Each row of numbers stands for one node and depends on some of the facts below. Use the named rows to name the rest.

How the nodes are related:
zulik: is of sort; mavus: refers to; fastar: points at
K106: zulik suton; fastar K250
K111: zulik suton; fastar K191
K112: zulik suton; fastar K133
K114: zulik suton; fastar K595
K124: zulik suton; mavus K680; fastar K493
K125: zulik voru; mavus K552
K127: zulik suton; mavus K310
K128: zulik suton; mavus K83; fastar K227
K130: zulik suton; mavus K576; fastar K942
K133: zulik voru; mavus K323; fastar K189
K136: zulik suton; mavus K967; fastar K807
K139: zulik suton; fastar K576
K141: zulik suton; fastar K507
K145: zulik suton; fastar K664
K16: zulik suton; mavus K205; fastar K139
K166: zulik voru; mavus K521
K176: zulik suton; mavus K848; fastar K303
K189: zulik voru; mavus K130; fastar K238
K191: zulik voru; fastar K374
K204: zulik voru; mavus K575; fastar K478
K205: zulik suton; mavus K227; fastar K128
K207: zulik voru; fastar K700
K227: zulik suton; mavus K111; fastar K333
K230: zulik suton; mavus K975
K238: zulik voru; mavus K230; fastar K602
K241: zulik suton; fastar K546
K244: zulik suton; mavus K508; fastar K136
K250: zulik suton; fastar K818
K251: zulik suton; mavus K189
K253: zulik suton; fastar K795
K282: zulik suton; mavus K489
K294: zulik suton; mavus K326
K30: zulik suton; mavus K570; fastar K141
K303: zulik suton; fastar K69
K310: zulik suton; mavus K51; fastar K207
K320: zulik suton; fastar K7
K323: zulik suton; fastar K800
K326: zulik suton; mavus K88
K332: zulik voru; fastar K836
K333: zulik voru; fastar K830
K34: zulik suton; fastar K803
K349: zulik suton; fastar K956
K359: zulik suton; fastar K521
K362: zulik suton; mavus K795
K364: zulik suton; fastar K665
K366: zulik suton
K374: zulik voru; fastar K204
K375: zulik voru; mavus K854; fastar K488
K377: zulik voru; fastar K990
K379: zulik suton; mavus K136
K38: zulik voru; mavus K124; fastar K244
K387: zulik voru; mavus K46; fastar K661
K400: zulik suton; fastar K911
K407: zulik voru
K408: zulik suton; fastar K695
K417: zulik voru; mavus K928
K440: zulik voru; mavus K540
K46: zulik voru; mavus K602
K478: zulik voru
K48: zulik suton; mavus K959; fastar K845
K488: zulik voru; fastar K241
K489: zulik voru; mavus K651
K490: zulik suton; mavus K916
K493: zulik voru; fastar K387
K507: zulik suton; fastar K905
K508: zulik voru; mavus K125
K51: zulik voru; mavus K16
K514: zulik voru; fastar K596
K517: zulik voru; fastar K253
K521: zulik suton; mavus K114
K532: zulik suton; mavus K798; fastar K874
K535: zulik suton; fastar K6
K540: zulik voru; mavus K764; fastar K631
K546: zulik suton; mavus K379
K552: zulik voru; mavus K238; fastar K34
K558: zulik suton; fastar K514
K570: zulik suton; mavus K490
K574: zulik suton; mavus K7
K575: zulik suton; mavus K166
K576: zulik suton; mavus K362; fastar K959
K578: zulik suton; fastar K30
K595: zulik voru
K596: zulik voru
K598: zulik suton; fastar K130
K6: zulik suton; mavus K905; fastar K323
K600: zulik suton; mavus K244
K602: zulik voru; mavus K176
K608: zulik voru; fastar K848
K631: zulik suton; fastar K16
K641: zulik voru; mavus K93; fastar K517
K648: zulik voru; fastar K377
K651: zulik suton; mavus K251
K661: zulik suton
K664: zulik suton; fastar K375
K665: zulik suton; fastar K692
K680: zulik suton
K682: zulik suton; fastar K921
K689: zulik suton; fastar K114
K69: zulik voru; fastar K364
K692: zulik suton; fastar K876
K695: zulik suton; fastar K810
K696: zulik suton; fastar K407
K7: zulik suton; mavus K128
K700: zulik voru; fastar K359
K71: zulik suton; mavus K417
K715: zulik voru; mavus K750; fastar K758
K718: zulik voru; mavus K752; fastar K976
K74: zulik suton; fastar K320
K747: zulik suton; fastar K641
K750: zulik suton
K752: zulik suton; mavus K970
K758: zulik suton; fastar K362
K764: zulik voru; mavus K366; fastar K48
K795: zulik voru; mavus K38; fastar K532
K798: zulik suton; mavus K294
K800: zulik voru
K803: zulik suton; fastar K578
K807: zulik voru; fastar K689
K810: zulik suton; mavus K387; fastar K718
K818: zulik voru
K83: zulik suton; mavus K440; fastar K349
K830: zulik suton; mavus K204; fastar K46
K836: zulik voru; fastar K715
K845: zulik suton
K848: zulik suton; mavus K600; fastar K682
K854: zulik voru; mavus K141
K874: zulik suton
K876: zulik suton; fastar K696
K88: zulik suton; fastar K145
K889: zulik suton; fastar K608
K905: zulik suton; mavus K71; fastar K558
K911: zulik suton; fastar K230
K916: zulik suton; mavus K715
K921: zulik voru; fastar K967
K923: zulik suton; mavus K127
K928: zulik suton; mavus K641; fastar K598
K93: zulik voru; mavus K535; fastar K112
K942: zulik voru; fastar K750
K956: zulik voru; fastar K38
K959: zulik voru; mavus K596; fastar K176
K967: zulik suton; mavus K532; fastar K106
K970: zulik suton; fastar K332
K972: zulik suton
K975: zulik suton; mavus K546
K976: zulik voru; fastar K83
K990: zulik voru; fastar K205

Some nodes and their rows:
[ 16 -17 -12  -1 -14 -18   0  -7  24   5   2  -4   7 -11  17 -22  13   6
   7 -22   7 -23  28   9  12  -8  17]: K576
[-16 -12  63 -33  12  11  -1  -3  -9 -23  -3  20 -57  -1 -25   7  46   6
  -3   8  22  12 -29 -50 -18  -2 -35]: K136
[ 11   3  -3  -6 -13  -5   5  -7  -1  -3  -4  -9  12  -2  -7 -19  -6   0
  11   1  -6  -7  12  -5   7  -2   0]: K141
[  0   1 -12  12   0 -13 -19 -18  -2   1  33 -12  -2  22  19   8 -11   6
  -2   6 -11   3   3 -17  14 -15   4]: K695
[  0   2 -17 -14  -3  -6  -9 -10   2   4  21  -7  -1  15  11   2  -1   0
   2  -3   1  -3  11 -12  12  -4   9]: K83
[  0  -2  -4  -9 -10  -4   7  -9  -7   0  -4   2   6   7   4  -6   7  -3
   1  -9  -8  -3  12  -2   4  -5  -3]: K507
[ 22   0   4  34 -21 -23   4  -5   2  -4 -14  -4  17  -6  -6 -18   0 -10
  17  21  -4  -8  30  11  12   2  -1]: K750
[ -5   9 -13 -59   1  17  18   6   8   3  -6   8   1  -5 -13 -16  31  -6
   6  -5  19   2  14  -8  -4   6   4]: K689
[ -2  -1 -15   6   7   1 -10 -16  -4   0  36 -18  -3  17  19   2 -23  16
  -5  -6 -21  -8 -10 -24  12 -15   6]: K408
[ -9  -3  -7   0 -11  -8   4  -6  -1   0 -13  -2   6   6  -4 -10   1   0
   3  -8  -5  -1   8  -1   5  -6  -2]: K359
[-16  33 -10  23   6  -3  34   8 -16   2  -8  -4  -3   9   4  -1 -21 -18
   3  11  -6  -9  25  -3   0   7 -15]: K696
[ 15   1  -5   3   6   0 -26  -6  -5   6  28  -7  -3  11  10  23 -25   9
  -2   2  -1  10 -12   3   2  10  12]: K976
[  9   3  -5  -3   3   1  -9   0  -2   7   7  -5  -2   1   6   8 -17   3
   1 -12   5  -2   5  18  -2  19  12]: K51
[  9   1  -2  -4   0   2  -7   2  -1   7   4  -5   1  -2   2   6 -19   4
   3  -5   5  -4   2  18   0  16  10]: K166
[ -2 -10  18  12  21  16 -17  14 -35 -13  23  24  31 -31 -27  37 -31   0
 -19  43   1  11 -62   0  -7 -27 -29]: K508
[  0  -8   1   0 -10  -1 -12  -3 -12   3 -19  -3   6   5  -9   7 -27  12
   2 -18  -2   6  -7  20  -4  16   0]: K332
[ 13   6  -5 -31  11  13 -13   3   0   7  27  -2  -8   1   5  15 -11   1
   2   2  10   5  -8   2  -4  17  13]: K517
[ -3   3  -6   1  19  11  -1   8   5  10  23   4 -17  -3  17  19   4  -5
  -9  -7  14  -1  -1  16  -4  11  12]: K133
[  6 -19  35  13  33  19 -22  11 -42 -13  56  27 -11 -33 -17  39 -24   3
 -17  40  26  -7 -46 -13   4 -17 -38]: K238
[  1  -5  -2   0  -5  -3 -18  -1  -4   4  -6  -2   0   3  -6  13 -16   7
   2  -8   5  11  -5  16  -3  17   6]: K333
[ 48  -1  25 -26 -27 -13  -2 -17 -34   6   8   7  23  11   4  20  -4 -12
   9  11 -13   4  10  21  -1  24   7]: K596

Which node is each row?
No name comes twice in this set of rows, the named rows included.
[-30 -19  10  31  39  27 -33  18 -26 -18  17  11  -3 -46 -46  17 -64  27
 -16  20  23  -4 -65 -11   2 -27 -41]	K552
[ 13  10  95  36   6   3  25  -1  19 -30 -24 -14 -61  -9  -2 -19  41  -1
   9  22 -31  -2 -43 -56 -34  11 -13]	K88
[ 10  12  -2 -54  -1  11  -5  13   2   8  -8  15  -2  -7 -19  12  22 -14
   8   8  31  19   7  17 -12  31  10]	K595
[ 20   9  -9 -69  -9  21  19   3   8   0  -4   1  12 -15 -20 -25  20 -11
  18   7  15  -3  22 -12  -2  14   6]	K114
[ 32 -10  16 -24 -15   0   7 -11 -30   9   3   7  11   9  12  19  -6  -4
  -1 -12 -12  -4  -2  19  -6  20   5]	K514
[-12   7   0 -28  19  22   6  16 -16 -16  13  26  40 -27 -32  21   6  -7
 -18  51  -3  23 -56 -23 -10 -41 -25]	K244
[ -5  -2 -13  12  11  -4 -28  -5  -4  11  28  -4 -14  22  19  31 -20  15
 -11 -11   1  12 -10   6   3   2  13]	K718
[  8   8  -5 -50   7  23   1  11   3   7   1   7  -4  -6 -13   4   5  -2
   3  -6  20   8  -3  11  -9  24   9]	K807
[ 30 -39   7  -3  -4  14 -21  -6  20   3  12  -7   6 -29   7 -23   3  13
   2 -27  -4 -22 -11  20   6   4  28]	K540

The same nodes again, as new rows of numbers:
Named rows:
[-27   4  -2  -1   2  -5   5   3   1  -4   8  -5  -7   8  -1  -2 -14  -1
  -7  -1   5  10   0  -4  -2   4   0  -2]: K854
[  5   6   2   4   1  -4  -7   8   6   8  -1  -2  -4   4  -7  -2  -8  -3
   3  -5   2  12  -5   1  -8   9   7 -16]: K598
[-26  -1 -11   0   4  -8  35   0   0  -2   0  -2  -8  -4  -4 -11  -7  -7
  10   5   4  15  10   2  -8  -1  -6  -2]: K69
[-20  35   8   6  -4  -4 -38  -6   9  11 -22   3 -23  -4 -14   9  -3 -33
  13 -24   0 -13  12 -16   0   3  33  17]: K244
[ -4  15   7  -7   2  -3  -2   5   7   7 -14  -1  -9  -8  10  14 -13  16
  28   0  14  17 -21   4 -10   2  -8 -12]: K558
[  7  25   5  -7   3   3   0 -12  17 -10  22  -8 -15  28   3   6 -12  12
 -32   2   8  -1  20  -2  -9  21   7  25]: K38
[  2  11   4   1   2  -4  -6  10   6   7  -3  -3  -6   1  -4   4 -11   4
  10  -3   7  17 -12   2  -9   5   4 -17]: K507
[  8 -11  13  20  -3  -4 -22 -14   5  13  -6  -7   8   7   4   6  -7  17
  -2  -7   6   6 -18 -11  -7  13 -34   8]: K408
[ -1  -2   1  -5   0  -3  -7  11   3   9  -6   3   3   4   2   0 -11  -6
  15  -6   4   9  -9   4  -3   8 -22  -8]: K6
[ -7   6  -8  -2 -11  -1  -7  21  -3   8  -7   1  -1   2 -20 -13  -6  29
   8   4  14  20 -10  11  -3   7  47 -23]: K631
[ -5  11  14  38  -1 -10 -34  -4   3  20 -13  -5  -1  -2 -27   7  -6  12
 -10 -11  10  12  -9 -23  -6   0 -20  27]: K810
[  3   0  -3  10   9  -8  34  14   7   9 -10   0  -4 -10 -12 -11 -11 -21
  14  -2  -3  15   9   4 -23   6  -5 -20]: K665
[  2   4   1   3   1  -4  -9  11   5   8   1  -1  -1   6  -3  -1 -11  -4
   4  -3   0  15  -8   3  -6   8  -2 -17]: K916
[  0  -1   1   2  -2  -2  -4   0   6   9 -10   1   0   3   1  -3  -8  -1
  11  -4   0   4  -2   1  -8  11  -1  -6]: K400
[-26   4  -2   0   1  -6   5   2   1  -4   8  -5  -6   8  -1  -2 -14  -2
  -9  -2   5  10   0  -5  -2   5   2  -1]: K191
[-22   3  -5  -2   0  -5   7  -8   1  -3   8  -5  -9   6   3  -2  -6  -2
   1   1   5  10   1  -3   0   3 -12   3]: K836
[ 11  -4  -5   8  -2  -3  -7  -4   6   9  -1  -1   0  11  -6 -12   2 -17
   2  -5  -7   4   8   1  -5  13  -1  -7]: K578
[-31 -14 -13 -23  -9  -3   6  26 -14  -3   4   6   6   6 -15 -18  -9  21
   0  -6  34  15 -13   7   8   7  -6   7]: K540
[  5 -10  -3   8  -4  -1  -5  -2   6  10  -4   2   4  11  -6 -15  -4 -19
   0  -9 -10  -6  15   0  -7  18   4  -3]: K34
[-22  25   1 -21   4  -2 -18   0   8 -11  20  -3 -20  20  13  11 -15 -26
  -4 -10  -3  -2   4  -2   7   7  10  -4]: K595
[ 15   4   8   9   1  -3 -25 -11   7  10   2  -6  -3  10   7   9  -1   2
   4  -7   2   9 -13  -5  -2  10 -28   1]: K349

Which node is each row?
No name comes twice in this set of rows, the named rows included.
[  8  -9  14  20  -1  -4 -21 -14   4  14  -7  -7   6   3  10   9  -9  20
   0  -7   6   8 -20 -11  -8  11 -38   8]	K695
[ 15 -14  11  -3   2  -4 -26  11  -2   9   3   1  11   9   3   6  -7   3
   0 -22  25  13 -28  -6  -1  15 -71  13]	K83
[-30   2 -14  -7  -6  -4  14   3  -5  -3   2  -1  -6   3  -8 -12  -5  17
   7   9  13  16   0   6   3  -2  18  -4]	K959
[ 30  20  -8  -3  -9   6  17   2  14   6  -5  -1  -9  11 -18 -15   4  53
  -2  20  23  15  17  18 -19  20  42  10]	K576
[-25   4   6  -4   1  -2 -13 -13   4  -5   9  -6  -6  13  15   9 -14  -3
  -5  -7   2  -3  -3 -11   3   8 -19  13]	K956
[-42   5  -5  10  -1  -5  -1 -20   4   2   4  -9  -2  12  19   6 -19  -5
  15  24 -31  10   3   1   9 -10   5 -21]	K51
[-28  -3  -6  -2  10  -9  51   2   4  -3  -9  -1  -9 -12   5  -6 -18 -19
  17   1   0   8  15  -1 -18   0 -18  -1]	K407
[-27  26  -6  19  -7 -10  -5  20  -1  18 -29   7 -14 -16 -50 -11  -3  -4
  11  -5  13  14  13  -8  -8  -7  49  10]	K176
[  7   0  -7   6   6  -7  29   5   6  10 -11   1  -5  -9  -7 -12  -3 -17
  22   2  -2  16   6   6 -17   3 -10 -17]	K364

Now the same nodes, written a new way:
Named rows:
[ -9 -11   8   9  -8   2 -16   8  -9   8   1 -13 -25   8   8   3  -2 -19
   6  12  15   3 -17  -4   4  -3]: K570
[-15 -16   2   8 -12   6 -26   7 -11  12  -6  -7 -29   9   9   9  -6 -13
  11  11  19   1 -27  -2   4 -10]: K7
[-19   5  24 -13  13  12   3  21 -24  27   3 -48 -18   7  -6   3 -11 -35
 -21   3   3   4   1 -19  34   9]: K651
[-29  21  20 -31  44  10   2  12 -32  45  10 -56  15  24 -31  -4 -21 -40
 -47   1  -7  -5   1 -14  49  13]: K576
[-37   0   5 -33  30  -1  18  22 -31  33 -12 -41  16  -1  -5  -3 -33 -23
 -45  -5 -15   9  10 -33  38  15]: K795
[-13  -3  -5  16   0  20  15  -9 -29  -5  24  12 -32  34  18   3   9 -21
   8   4 -28  18 -24  29   3 -39]: K227
[ -6  -4   5  21  -5 -12 -28   5 -14  27  -1   4 -38  -9   7 -21  21 -57
   3  13  15   7 -21  -3 -18  20]: K798
[ 14  23   2  -1   7   6  -1 -14   5  -4  10   7   9   7 -13  -5  14  11
   2  -9  -5 -10   5  17  -2  -4]: K876
[ 12  22   3   1  13   2 -11 -17   4  -5  14   9  19  15 -14 -10  15  14
  -4   2   2 -15  -1  24  -3  -7]: K303
[  3   3   7  -2 -10  -2  11  13  -3 -17 -11  -1   3 -19  23 -10  10  24
  -9   4   0  -1  16  -8  -7  -1]: K478
[16 13 16  7 -8  8  6  8  4 -9  5 -2 -7 -5 -2  0 12  9  7  3  3 -7 14  5
  3  0]: K845
[  9  -7   9  31  -3 -29 -21   4  -3  20   9   5 -31 -13  10 -28  30 -69
   3  20  15  11 -10  -2 -29  31]: K379
[ -1   0  -9  -8   2  -3  16   5   3  -7 -11  19  23 -12   2  -4  -7  24
  -9  -4 -12  -6  17  -3  -2   3]: K488
[ 13   9  -2   1   2   7  12   0   9   1   6  19  11   2 -22   6  -5   8
   6  -6 -10 -11  15  12  11   5]: K664
[ 14  13   0   0   2   8  10  -5   8  -3   5  11  10   3 -19   5   1   9
   6 -10  -8  -9  13  11   5   2]: K747
[17 12 15  6 -8  9  5  8  4 -8  4 -2 -6 -6 -1  1 12  9  7  2  2 -9 13  6
  2  1]: K972
[ 15  10  -2  -8 -11   8   7   2   3   5  11   0  14  -5 -14  -8  14  14
  27 -15 -13 -14  21   8  -2   8]: K578
[-17 -16   4  -1  -8 -10  -6  13 -10  -2 -12 -13  -7  -8  29  -5  -2  -2
 -10  13  11  10  -8 -17  -7  -2]: K854
[ 15  15   1   0   2   9   8  -7   8  -3   6  11   7   2 -17   2   5  10
   6  -9  -9  -8  10  10   2   2]: K911
[  0   5  -8  -9   2  -4  14  -1   1 -11  -9  11  19 -13   7  -6   1  25
  -7  -8 -11  -2  15  -3  -6   0]: K207
[  8   3  -3 -16   2   0  20   2   8 -16 -20   8  28 -33  -6   4  -3  25
  -5  -5 -10   1   6 -12  -1  -6]: K976

Rows to name:
No name comes twice in this set of rows, the named rows included.
[  1 -11  -1   0   3   1  -1  -2  10   2   2  -1   5   3 -20  19 -14 -12
   6   4   4   1 -16  -2  10  -2]	K810
[ -4  -6   7  14  -7  -4 -17   7  -9  15   1  -4 -28  -3   7  -9  10 -34
   4  12  12   2 -14  -2  -6   9]	K326
[-37 -29 -13  -3 -18  -1 -30  10 -19   6 -27  -1 -22  -5  35   3 -12   9
   2   9  21   4 -32 -16  -7 -17]	K440
[ -7  -8 -14  17   6 -17 -23  -4 -10  36   1  22 -21  -5  -9 -21  11 -62
   1   4   4   5 -22   4 -16  29]	K532
[ 18 -33  19  23 -12 -37  14   7  33 -46  19 -17  15   6  32   6  -2   5
  -3  36  24  19   9  -9 -25  -2]	K508
[ -1 -36  10  11 -16 -18   5   9  17 -37   5 -18   6   9  33  16 -15  21
   0  27  23  13  -4 -11 -11 -16]	K602
[-15 -25  -9  -1   0 -15  -1  -3   6 -14  -4  -6  10   7  18   7 -17   8
  -5   8   5  12 -11  -9  -7 -10]	K387
[ 19 -31  19  23  -9 -41  13   6  30 -42  19 -15  14   1  33  -1   4  -4
  -4  36  23  19  10 -10 -30   4]	K125
[ -8 -12  -8  -6 -13   0 -12   1  -7  19  12 -12   0   7  -6  -8   4 -12
  28  -5  -1  -6  -4   1  -2   7]	K30
[ -7  -7   3  18  -6  -8 -25   7 -14  23  -1  -1 -34  -5   8 -16  15 -48
   5  12  14   5 -20  -2 -10  14]	K294
[-25 -20   0   0  -9  -9 -13  13 -15   2 -14 -13 -15  -6  34  -6  -5  -2
  -8  13  14   9 -17 -16  -5  -6]	K166
[ 13 -20   7  16   4 -17 -11 -20  32 -33  33  -7  28  44  -4  19 -12  12
   5  30  24  -1 -19  24  -8 -20]	K176
[-22   6   8 -37  25   8  16  10 -20  15 -22 -48  14 -24  -8   6 -16 -17
 -31 -12  -9  17  -8 -38  23  -2]	K38

